In the rows, 128 means zero.
Here are made-up elements, facts about them, and rows of numbers that follow some of those facts. Name the element behind each unnamed row.

Some facts about the elements:
Z10 | ε a | Ω Z212 Z337 Z39 Z823
Z11 | ε a
Z120 | ε a
Z130 | ε a | Ω Z314 Z420
Z154 | ε a | Ω Z617 Z200 Z216
Z158 | ε a | Ω Z75 Z154 Z391 Z32 Z392
Z200 | ε a | Ω Z465 Z11
Z205 | ε a | Ω Z11
Z212 | ε a | Ω Z788
Z216 | ε b | Ω Z205 Z898
Z225 | ε a | Ω Z505
Z238 | ε a | Ω Z997 Z216
Z25 | ε a | Ω Z205
Z262 | ε a
Z264 | ε b | Ω Z154 Z314 Z997
Z268 | ε b | Ω Z75 Z997
Z281 | ε a | Ω Z403 Z943 Z392
Z290 | ε a | Ω Z375 Z340
Z3 | ε a
Z306 | ε b | Ω Z668
Z31 | ε b | Ω Z306
Z314 | ε b
Z32 | ε a
Z336 | ε b | Ω Z729 Z605 Z32 Z340
Z337 | ε a | Ω Z905
Z340 | ε b | Ω Z765 Z40
Z344 | ε a | Ω Z729
Z359 | ε a | Ω Z79 Z88
Z360 | ε b | Ω Z465 Z264 Z391
Z368 | ε a | Ω Z805 Z605 Z40 Z555
Z375 | ε b | Ω Z905 Z391 Z40 Z555 Z769 Z823
Z383 | ε b | Ω Z360 Z521 Z459 Z805
Z39 | ε a | Ω Z765 Z688
Z391 | ε b
Z392 | ε b
Z40 | ε a | Ω Z154 Z216
Z403 | ε a | Ω Z360
Z416 | ε a | Ω Z383
Z420 | ε a | Ω Z120 Z898
Z426 | ε b | Ω Z630
Z431 | ε a | Ω Z521 Z746
Z451 | ε a | Ω Z905
Z458 | ε a | Ω Z337
Z459 | ε c | Ω Z262
Z465 | ε c | Ω Z205
Z505 | ε a | Ω Z3
Z521 | ε b | Ω Z11 Z898
Z537 | ε a
Z555 | ε a | Ω Z420
Z567 | ε a | Ω Z651
Z578 | ε c | Ω Z238 Z555 Z3
Z599 | ε a | Ω Z983
Z603 | ε a | Ω Z868 Z666 Z599
Z605 | ε b | Ω Z392
Z617 | ε b | Ω Z521 Z200
Z626 | ε a | Ω Z25 Z88
Z630 | ε a | Ω Z344
Z651 | ε c
Z660 | ε b | Ω Z40
Z662 | ε a | Ω Z431
Z666 | ε b | Ω Z537 Z290 Z997
Z668 | ε c | Ω Z75 Z375 Z688 Z868
Z673 | ε a | Ω Z375
Z680 | ε a | Ω Z926
Z688 | ε a | Ω Z769
Z715 | ε b | Ω Z505 Z723
Z721 | ε b
Z723 | ε a
Z729 | ε a | Ω Z926
Z738 | ε a
Z746 | ε c | Ω Z765
Z75 | ε a | Ω Z926
Z765 | ε b
Z769 | ε c | Ω Z130
Z788 | ε c | Ω Z262 Z765 Z360 Z940 Z926
Z79 | ε a
Z805 | ε b | Ω Z521
Z811 | ε c
Z823 | ε c | Ω Z769
Z824 | ε c | Ω Z97
Z831 | ε b
Z845 | ε b | Ω Z505 Z943
Z868 | ε c | Ω Z459 Z130
Z879 | ε a | Ω Z205
Z88 | ε a | Ω Z154 Z420 Z926
Z89 | ε a | Ω Z729 Z130 Z831
Z898 | ε a
Z904 | ε c | Ω Z660
Z905 | ε c | Ω Z25 Z898
Z911 | ε c | Ω Z729 Z88 Z599
Z926 | ε a
Z940 | ε c | Ω Z383 Z630
Z943 | ε a
Z947 | ε a | Ω Z868
Z97 | ε a | Ω Z911 Z578
Z983 | ε b | Ω Z626
Z991 | ε a | Ω Z626
Z997 | ε a | Ω Z154 Z420

Some rows with their names:
Z926: [123 112 127 119 129 123 127 124 126 127 122 139 125 125 126 147 130 123
 127 129 123 144 128 130 131 122 124 125 122 130 116 117 106 129 126 123
 149 124 140 152 131]
Z788: [124 121 125 115 119 120 148 126 132 126 130 135 123 124 128 121 128 126
 128 122 141 125 126 145 133 128 125 124 116 128 124 122 162 130 126 154
 130 124 112 123 127]
Z360: [133 116 126 129 131 127 118 131 128 128 137 125 124 121 124 120 127 125
 126 129 130 120 123 125 127 125 126 131 114 126 147 118 109 124 128 119
 117 124 114 117 124]
Z940: [123 135 126 116 116 130 137 124 133 128 141 125 123 123 125 116 128 128
 128 120 142 120 126 135 131 154 126 126 135 128 149 137 186 122 125 150
 117 127 110 118 124]
Z555: [123 184 130 118 109 149 115 125 125 127 137 125 133 123 124 118 127 140
 127 124 130 131 131 122 127 143 124 132 176 130 153 164 120 121 127 131
 121 156 115 119 123]
Z79: [126 123 126 126 125 129 128 125 125 128 123 131 132 125 126 135 128 123
 128 120 124 133 130 126 127 125 127 126 128 127 114 115 110 132 127 125
 140 125 150 141 132]
Z666: [131 124 126 139 132 132 118 132 126 129 141 125 124 122 124 119 126 126
 128 141 134 121 123 123 127 125 122 138 115 126 152 119 108 121 129 120
 123 134 115 120 125]
Z603: [124 119 127 114 128 129 114 128 125 126 125 128 128 131 125 124 129 129
 128 119 124 125 129 125 128 124 133 124 133 128 115 146 108 130 129 129
 125 124 135 133 126]
Z997: [133 148 129 121 135 146 115 131 126 126 125 126 125 124 124 125 126 142
 127 123 129 141 134 121 128 130 125 125 150 127 121 132 109 124 127 131
 119 134 115 121 122]
Z238: [131 129 130 112 134 140 117 130 126 127 123 126 128 126 125 128 127 131
 125 121 127 137 132 123 127 124 132 126 140 126 115 131 120 125 127 129
 121 127 119 125 124]
Z154: [144 116 127 118 145 135 114 134 125 126 122 133 126 134 127 151 128 132
 124 120 125 148 135 123 128 123 125 124 123 125 113 116 109 131 127 127
 121 125 129 118 126]
Z599: [122 138 125 121 117 130 118 125 125 126 125 125 126 131 125 120 128 132
 128 120 124 120 130 123 128 128 126 126 136 132 117 159 112 127 131 134
 125 130 132 131 126]
Z158: [125 133 127 117 129 135 115 126 126 127 123 127 131 123 123 121 127 127
 126 121 127 135 130 123 128 124 127 125 143 127 116 142 109 123 127 133
 127 125 121 128 124]
Z879: [122 159 132 114 109 138 113 124 127 128 124 127 145 124 124 119 126 129
 126 122 126 120 125 122 128 129 135 127 156 132 133 187 155 121 127 129
 116 148 115 119 122]
Z715: [145 111 128 156 155 122 148 134 127 128 125 124 124 135 139 141 127 125
 128 133 125 127 123 134 128 122 132 125 113 125 123 115 108 128 132 118
 131 124 137 135 147]
Z39: [129 117 126 117 129 120 127 138 126 128 123 132 128 136 136 155 136 124
 125 119 123 132 132 125 128 120 127 124 113 127 115 118 107 144 129 133
 137 121 160 138 133]
Z31: [131 116 126 141 131 126 124 128 127 127 138 124 125 123 126 120 127 125
 127 142 128 123 124 124 128 124 125 135 114 127 150 122 118 122 130 116
 124 124 114 121 125]
Z898: [126 137 129 132 126 128 123 125 129 127 122 130 133 125 123 138 128 125
 129 138 124 136 132 123 127 127 126 126 136 127 116 116 123 132 127 120
 135 125 151 121 124]
Z673: [121 157 130 117 112 137 116 124 126 128 131 125 139 123 126 120 127 127
 124 123 131 129 128 123 128 130 132 132 160 131 141 159 128 121 126 135
 125 134 119 118 123]
Z225: [128 117 129 117 145 131 125 128 125 128 123 128 126 144 127 141 133 125
 126 123 125 134 131 126 128 123 141 122 120 127 113 120 115 129 129 124
 129 125 148 147 134]
Z11: [125 150 128 119 113 133 115 124 129 130 123 130 139 123 122 121 127 123
 128 124 124 125 128 123 128 136 126 127 145 127 114 143 125 126 127 125
 123 132 133 119 124]

Rows to name:
No name comes twice in this set of rows, the named rows included.
[124 155 126 125 107 128 114 125 125 126 122 126 130 126 128 120 127 142
 124 121 123 120 132 121 127 129 125 125 142 139 125 169 126 127 135 136
 125 142 127 123 125] | Z626
[125 115 133 141 129 120 137 139 127 129 143 124 125 124 142 127 127 124
 126 141 129 126 123 131 126 121 134 144 116 127 155 114 126 129 132 118
 131 126 119 123 125] | Z375
[121 142 135 127 118 120 154 124 139 127 131 126 124 124 142 122 127 139
 127 147 129 127 133 147 128 135 125 127 130 136 155 114 246 128 126 137
 125 135 114 118 125] | Z905
[122 121 136 138 132 120 174 149 139 128 132 131 124 136 127 130 128 136
 157 121 135 126 126 147 127 131 129 124 115 127 118 113 157 147 126 132
 125 124 116 147 127] | Z769

The same elements again, as new rows of numbers:
Known rows:
Z216: [ 84  77 145 151 123 148 191 160 133 161 117 126 129 119 131 130 119 145
 114 143 135 132 137 118 118 136 160 151 146 139 187 144 158]
Z905: [ 93 111 117 144 173 148 143 113 115 161 105 119  72  73  95 112 134 149
 120 135 136 138 132 129 197 149 131 113 133 126 193 123 114]
Z459: [ 92 126 128 138 157 143 142 135 121 142 108 120  67  81 101 104 117 163
 118 125 134 137 151 133 212 140 130 175 129 131 177 128 103]
Z662: [103 123 122 155 162 138 179 137 139 149 131  93  81 105 128 122 110 164
 123 127 162 155 149 105 120 104 133 148 165 157 117 118 123]
Z868: [103 114 127 130 155 144 149 135 123 136  89 115  65  82 106 107 111 156
 118 118 133 130 152 127 202 139 125 167 120 135 174 125 103]
Z200: [ 98 114 119 152 168 141 182 128 143 150 138 110  82 120 134 128 101 162
 118 124 163 143 156 112 116 105 146 151 169 153 123 122 120]
Z805: [116  76 161 139 119 128 242 174 125 153 140 123 121 113 132 115 120 152
 114 142 138 141 135 133 127 122 125 171 150 130 164 141 160]
Z431: [112 116 126 151 165 126 210 131 136 152 147  99  85 108 129 120 109 168
 121 124 165 156 151 113 127 106 123 148 170 151 114 118 129]
Z617: [109  79 159 141 118 127 230 169 129 152 134 121 127 118 133 121 114 153
 112 142 136 135 140 130 129 128 131 173 150 137 171 141 162]
Z991: [ 88 127 104 155 151 138 171 136 145 153 131  88  80 101 126 120 115 164
 125 124 161 154 148  97 127 109 129 146 162 157 117 119 126]
Z904: [ 87 123 133 141 165 136 123 124 124 146  99 114  73  78 101 110 113 160
 117 131 132 133 146 134 203 146 124 169 136 131 181 125 112]
Z668: [ 97 129 137 132 165 136 125 124 123 142  72 112  72  76 105 113 108 158
 119 127 134 130 146 127 196 141 132 167 132 134 180 125 108]
Z359: [100 125 113 156 155 139 167 136 141 152 131  90  81 103 125 122 110 163
 122 125 160 153 148 100 119 109 130 145 165 161 122 118 124]
Z729: [132 169 118 155 156 139 136 140 136 153 123  79  95 102 117 120  95 156
 116 134 163 141 145  96 108  88 123 142 186 166 128 125 111]
Z238: [ 87 123 129 164 165 146 166 136 145 146 138  87  85 111 125 129 106 161
 126 129 155 153 153 103 110 114 139 153 158 170 128 115 122]
Z3: [ 97 106 116 159 164 152 153 143 140 148 121  92  76 104 137 115 109 164
 116 134 151 162 148 106 106 123 139 167 178 159 107 113 123]
Z392: [ 97  80 144 146 114 147 176 181 128 155 101 113 122 101 140 113 120 157
 106 146 128 149 136 117 123 144 152 187 157 140 164 139 157]
Z120: [105 101 107 159 161 151 162 139 135 151 126  88  83 101 135 117 111 167
 111 127 155 163 151 100 118 124 142 152 175 162 115 113 123]
Z943: [102 107 110 158 163 149 161 141 138 151 122  92  80 102 139 115 110 168
 115 131 155 162 151 102 119 125 143 165 177 160 110 114 122]
Z721: [103  82 141 145 112 148 180 178 128 155 103 112 123 103 139 113 119 157
 107 143 129 149 138 115 126 141 150 181 156 140 167 139 157]
Z723: [101 106 111 158 164 150 159 140 138 151 122  90  80 101 137 116 108 168
 113 131 155 161 151 101 115 123 143 160 177 161 111 113 121]

Which element is each row?
No name comes twice in this set of rows, the named rows included.
[111 127 116 152 159 142 167 141 140 146 117  87  80 104 129 122 105 157
 122 123 161 149 150 100 112 103 133 148 164 163 119 119 118] | Z89
[127 141 108 159 160 147 138 143 131 155 123  82  97 102 125 116  99 166
 107 132 160 154 151  93 118 111 139 156 192 167 125 122 113] | Z926
[104 110 137 129 168 137 134 124 122 142  61 113  69  73 110 114 109 155
 117 121 134 131 146 126 196 146 134 155 128 133 179 121 110] | Z823
[107 118 119 161 161 148 186 138 136 147 136  74  82 106 125 124 111 156
 125 125 157 158 148  97 111 114 124 128 152 175 129 113 121] | Z555
[103 128 121 160 168 150 178 131 133 160 125  93  80  94 122 123 123 154
 132 132 164 167 133  98 111 110 142 112 164 155 126 118 123] | Z337
[106 139 105 163 151 137 160 136 139 152 144  72  95 102 117 123 105 161
 117 125 160 147 154  89 119 106 118 130 164 177 136 118 120] | Z88
[104  96 105 155 167 147 172 134 137 153 129 105  83 112 141 120 104 167
 107 127 158 152 156 109 116 119 149 156 181 153 114 116 123] | Z11
[114 149 123 154 160 141 150 140 140 148 123  88  83 108 124 120 100 154
 124 133 159 145 143 103 105  94 123 144 179 160 118 121 115] | Z344
[102 122 119 158 167 147 171 133 136 155 126  92  82  98 127 122 120 159
 128 129 162 162 139  99 116 109 141 128 164 158 123 117 122] | Z451
[ 87  98 155 146 112 143 186 177 134 150 110 107 123 107 131 120 117 153
 120 142 130 145 137 114 121 132 144 180 139 147 175 141 156] | Z666
[ 87 101 166 145 120 130 181 168 134 156 103 109 131 101 130 126 114 159
 121 145 133 147 133 117 124 138 147 177 148 143 176 140 164] | Z660
[113  91 104 160 167 150 185 134 131 158 131  92  85 104 134 118 117 163
 110 131 157 164 148 104 120 127 141 131 176 157 118 113 124] | Z898
[ 85 106 163 143 120 124 180 167 132 159  97 105 136  93 130 124 117 171
 121 141 139 155 134 113 136 139 153 189 150 140 176 144 165] | Z340
[ 89 128 130 157 165 146 156 141 146 143 127  91  68 109 131 118 108 151
 131 138 152 152 140 110  93 105 129 158 169 158 105 113 121] | Z505
[ 99 123 129 157 166 137 174 135 140 151 130  85  83 103 129 124 107 164
 126 129 160 159 147 104 111 109 137 152 164 162 121 116 124] | Z368

The same elements again, as new rows of numbers:
Some elements and their rows:
Z262: [123 111 119 119 113 140 129 148 131 128 159 120 150 166 147 120 113 129
 118 152 161 173 148 122  88 207 148 114 109 151 106 145 121 133  92]
Z746: [ 75 115  97 195 140 142 135 121 157 158 109 162 145 154  91 164 160 171
  86  70 130  91 115 132 143 113 145 162  65 172 125  65 126 146 132]
Z451: [129 105 101  78  76 148 102 130 131 115 167 139 128 149 148  97 143 119
 110 170 122 174 149  92 106 202 161  80 105 154 103 119 138 133 107]
Z723: [135 110 120 103 112 138 120 142 132 122 152 122 155 168 144 111 104 129
 121 151 163 164 143 121  89 203 151 106 105 143  99 143 112 135  93]
Z662: [124 111 107  97 133 156 115 135 129 117 144 133 153 160 139 109 117 126
 128 150 158 158 134 106  96 207 147  91  96 143 112 127 114 134  86]
Z375: [ 92 111 119 118  91 186  98  63 146  55 126 145 147  66 149  85 164 117
 105 112 163 125 161 111 170 150 164 151 145 121  71  52 160 115 236]
Z340: [ 65 142 159 178 129 180 102  80 135  91 119 106 171  89 132  75 150 118
  85  93 189 132 144 129 154 120 159 181 129 128  92  24 128 129 187]
Z651: [125 106  92 152 115 120 125 128 168 142 141 175 148 152 101 184 132 178
 107  83 119  60 131 138 151 109 141 148  94 163 119 105 126 137 157]
Z40: [133 116 100  72  98 167  74 120 129 103 101  74 157 152 171  83 133 119
 115 132 164 148 111 114 109 208 180 120  73 142 144 105  86 151  99]
Z392: [113 131 156 141 107 158 113  98 135  91 164 134 171  95 133 103 118 135
 120 106 174 119 165 136 145 117 140 160 170 112  89  65 135 114 207]
Z940: [110 124  76 139 117 123 110 140 180 128 148 189 149 102 123 193 135 161
 120  97  96  49 113 134 147 136 130 136  95 173 156  93 144 122 147]
Z943: [138 112 118 108 114 132 119 137 133 120 158 120 156 169 143 109 103 133
 118 157 164 167 150 123  90 204 150 106 106 139  99 144 113 139  99]
Z212: [112 118 108 117 109 150 117 147 129 122 156 122 149 151 153 121 130 120
 115 151 152 173 142 114  89 213 152 111 102 157 117 134 123 133  90]
Z458: [125 113 107  86  94 146 110 134 130 114 157 135 139 147 149 107 130 122
 115 159 140 165 141 105 108 208 157  94 107 153 102 129 125 132 100]
Z666: [116 138 139 126  92 166  99 100 130  77 140 125 168  78 150  99 130 125
 124 100 162 106 151 140 154 136 147 176 164 113 119  59 132 110 200]
Z521: [110 107 174  82 143 228 124 112 129 115 140 161 169  98 111  92 147 119
 157  99 161 112 159 110 137 116 126 106 168 116 119  14 125  94 197]
Z911: [123 129  77 112 164 111 120 117 143 101 126 200 163 143 113 182 143 159
 124  93  89  23 100 106 152 100 149 157  91 163 120 104 123 150 142]
Z904: [119 113  78 138 125 125 114 118 165 125 122 169 151 137 111 178 147 170
 106  83 111  59 118 128 153 117 149 142  79 169 128  92 125 137 154]
Z599: [130 145 104  85 142 133 129 134 108 109 135 135 153 146 144 110 118 119
 123 160 140 146 124 106 106 208 155 106 106 145 103 135 108 138  71]
Z626: [133 157 103  75 139 128 128 135  84 116 131 137 131 159 141 108 146 110
 104 168  99 144 113  89 114 191 162 103 114 149  98 123 104 133  64]
Z360: [ 89 142 147 139  96 168 102 120 144  99 161 118 168  60 157 128 131 113
 115 100 159 126 151 148 142 148 132 163 179 127 129  63 150  91 204]

Name these rows:
No name comes twice in this set of rows, the named rows included.
[125 118 111  77 172 141 103 130 119  80 154 141 184 153 154 118 104 109
 143 153 148 132 118  88  86 199 153 109 102 146 103 154 122 150  91] | Z344
[121 120 111  89 119 156 116 142 136 114 153 132 149 129 153 119 117 119
 130 157 149 161 128 113  99 220 143  95 107 153 132 132 126 125  86] | Z416
[133 122 104  90 121 137 121 137 107 112 143 129 149 155 146 110 126 118
 122 154 141 152 125 103  95 197 154 105 107 147 104 133 115 138  80] | Z359
[110  94  80 100 135 160 131 108 126  90  95 138 149 151 151 110 135 121
 119 141 167 170 148 107 106 248 158 110  94 140  77 160 142 133 107] | Z688
[135 121 103  46 119 154 109 143 100 141 122 104 169 170 147 135 138  90
  77 125 110 179 121 117  93 210 172  66 131 158  91 141 109 112 113] | Z25
[130 114 103  92  95 144  93 135 130 105 152 110 159 158 164 108 120 124
 127 145 161 154 138 120  95 202 157 109 100 147 125 133 113 137 100] | Z158
[139 103  77 115 106 106 108 113 167 123 129 182 146 146 108 171 127 181
 115  89 116  46 121 132 151 112 146 141  87 152 119 103 115 141 162] | Z578
[147 113  97  70  85 147  86 132 127 111 123  88 154 153 170 101 118 123
 124 141 151 147 126 125 101 213 164 111  97 136 140 132  90 138 105] | Z238
[133 128 107  74 140 132 112 131 124 103 140 137 164 161 145 104 101 130
 128 155 150 147 132 107  98 206 153 101  98 144  97 141 113 138  87] | Z97
[110 182 144 117 147 143 131 100  90  86 129 141 153  79 130 103 140 114
 110 125 130  95 131 117 161 119 138 173 171 115  92  50 125 106 164] | Z983
[122 138 135 123  71 169  95 110 118  79 128 100 160  76 163 105 143 131
 141  95 171 101 150 144 152 138 149 198 164 110 148  52 112 114 203] | Z264

